Below are the code and all the weights of a small trained network. Each question names an input and a class and asks about switching units off, where a switched-off unit gives its printed mean instead of its output.

import numpy as np


def w(rows, s, z=0):
    codes = np.array(rows[::2]) - 128.0
    scale = np.full(codes.shape[1], s)
    scale[-1] = z or s
    return codes * scale


def norm(h):
    return h / np.sqrt((h * h).mean(-1, keepdims=True) + 1e-5)


def f(y):
    return np.maximum(y, 0)


def log_softmax(a):
    a = a - a.max(-1, keepdims=True)
    return a - np.log(np.exp(a).sum(-1, keepdims=True))


def net(x, mask):
    res = np.array(x, float).reshape(1, 5) / 4 @ E
    u = 0
    for l in range(4):
        y = f(norm(res) @ A[l][:, :-1].T + A[l][:, -1])
        res = res + np.where(mask[u : u + 7], y, B[l][:, -1]) @ B[l][:, :-1]
        u += 7
    return log_softmax(norm(res)[-1] @ U[:, :-1].T + U[:, -1])


A, B = {}, {}
E = w([
[73,80,73,94,49,105,87],'x0',
[163,118,39,175,73,173,253],'x1',
[124,141,131,125,123,119,134],'x2',
[95,134,138,107,134,121,159],'x3',
[126,26,212,216,92,29,171],'x4',
],0.011)
A[0] = w([
[79,108,101,125,89,128,104,1],'0.n0',
[132,119,127,107,119,125,134,46],'0.n1',
[98,111,137,123,137,139,136,58],'0.n2',
[112,155,151,180,145,142,146,129],'0.n3',
[168,176,162,211,246,162,162,45],'0.n4',
[107,146,164,168,181,157,169,64],'0.n5',
[126,148,141,174,161,128,134,90],'0.n6',
],0.011,0.0071)
B[0] = w([
[123,161,104,102,52,122,116,144],'0.n0',
[77,124,125,70,157,132,224,128],'0.n1',
[250,156,129,117,81,116,97,128],'0.n2',
[187,118,121,92,117,102,138,178],'0.n3',
[209,183,222,79,109,174,194,253],'0.n4',
[187,149,136,103,136,103,165,170],'0.n5',
[131,107,151,89,151,139,192,159],'0.n6',
],0.011,0.0055)
A[1] = w([
[78,107,208,70,137,124,54,83],'1.n0',
[51,74,78,106,5,141,79,2],'1.n1',
[119,117,153,92,92,128,78,109],'1.n2',
[125,32,172,148,39,66,160,61],'1.n3',
[108,78,70,62,63,63,102,58],'1.n4',
[111,164,54,55,123,191,103,98],'1.n5',
[104,117,69,185,60,186,223,61],'1.n6',
],0.017,0.0033)
B[1] = w([
[161,130,75,105,102,18,50,253],'1.n0',
[230,165,192,72,71,188,234,249],'1.n1',
[122,102,105,89,139,67,108,191],'1.n2',
[30,109,158,226,156,202,137,252],'1.n3',
[204,190,176,92,128,155,184,225],'1.n4',
[15,137,158,182,135,195,149,254],'1.n5',
[171,85,54,72,144,2,29,235],'1.n6',
],0.015,0.011)
A[2] = w([
[55,192,51,143,132,204,93,7],'2.n0',
[164,79,1,114,107,109,110,130],'2.n1',
[11,144,118,148,126,165,139,45],'2.n2',
[114,105,66,126,93,159,217,122],'2.n3',
[100,117,111,58,67,145,141,87],'2.n4',
[52,101,153,199,145,168,116,35],'2.n5',
[76,156,64,146,167,87,152,2],'2.n6',
],0.019,0.0025)
B[2] = w([
[112,73,79,184,127,156,186,254],'2.n0',
[58,182,190,82,99,68,71,249],'2.n1',
[148,122,176,253,101,112,85,245],'2.n2',
[131,112,147,115,194,90,78,216],'2.n3',
[142,134,128,210,202,130,134,214],'2.n4',
[74,161,41,158,136,180,191,249],'2.n5',
[172,93,123,116,97,95,184,185],'2.n6',
],0.018,0.0071)
A[3] = w([
[135,93,133,83,122,178,84,92],'3.n0',
[254,144,229,86,193,223,212,149],'3.n1',
[98,113,68,48,101,48,27,62],'3.n2',
[72,68,141,226,72,165,124,97],'3.n3',
[80,74,87,183,143,203,152,2],'3.n4',
[116,213,93,45,99,211,114,116],'3.n5',
[69,61,85,99,94,128,56,89],'3.n6',
],0.015,0.0031)
B[3] = w([
[74,144,105,169,115,71,189,129],'3.n0',
[135,138,126,14,7,117,246,251],'3.n1',
[82,30,50,61,196,73,28,186],'3.n2',
[154,177,111,179,221,231,121,185],'3.n3',
[120,134,129,214,68,183,9,174],'3.n4',
[140,79,239,186,98,115,230,150],'3.n5',
[234,174,153,99,155,121,125,149],'3.n6',
],0.015,0.022)
U = w([
[144,173,162,15,40,168,238,245],'0',
[77,163,97,228,152,245,107,114],'1',
[100,110,75,38,168,49,28,2],'2',
],0.011,0.0008)

Each question gives the input, the list of numbers given to net, and the class t.
The units are the neurons (one row each of A and B). Each row of codes is followed by its name. A weight is (code - 128) times the scale printed after its matrix; where a second scale follows, it is the last column's (A, B and U).
mask holds one flag per neuron, layer by layer. A switched-off neuron (its flag False) gives its mean, the last column of its row in B, instead of its output. The means were averaged over made-up inputs and are rounded, as every weight is.
A unit's drop is (log p(t) with every unit on - log p(t) with that unit switched off) / (log p(t) with every unit on - log p(t) with every unit switched off).
unit that matters most: the unit with the biggest drop
top k neurons: the k neurons with the biggest drops, biggest first
top k neurons in layer l: the k neurons of layer l with the biggest drops, biggest first
drop of u: that unit's drop, to one decimal
input [-5,-6,-8,-5,-2], class 2: unit that matters most	1.n1
input [-2,-6,-6,-5,7], class 1: top 2 neurons	[1.n3 1.n6]
input [5,5,1,2,6], class 1: top 2 neurons	[1.n3 1.n0]
input [1,-8,3,-6,-6], class 2: top 2 neurons	[1.n0 1.n3]
input [2,-5,-3,-1,4], class 2: top 2 neurons	[1.n0 1.n5]
input [5,-6,-8,2,-7], class 1: top 2 neurons	[1.n5 1.n6]
input [-3,-6,7,-4,-4], class 2: top 2 neurons	[1.n3 1.n0]
input [-5,6,-2,-5,-6], class 1: top 2 neurons	[1.n1 1.n0]
input [-4,5,0,1,-1], class 2: top 2 neurons	[1.n1 1.n4]
input [-6,0,5,-7,8], class 1: top 2 neurons	[1.n1 1.n3]
input [-5,8,-5,-8,8], class 1: top 2 neurons	[1.n3 1.n0]
input [-3,-6,-2,8,-4], class 2: top 2 neurons in layer 1	[1.n0 1.n3]
input [2,7,-2,0,2], class 2: drop of 1.n6	1.1
input [-4,8,-2,5,-5], class 2: unit that matters most	1.n6
input [5,-8,-1,4,-3], class 2: drop of 1.n0	3.3
input [-1,2,3,-5,5], class 1: drop of 1.n3	1.3
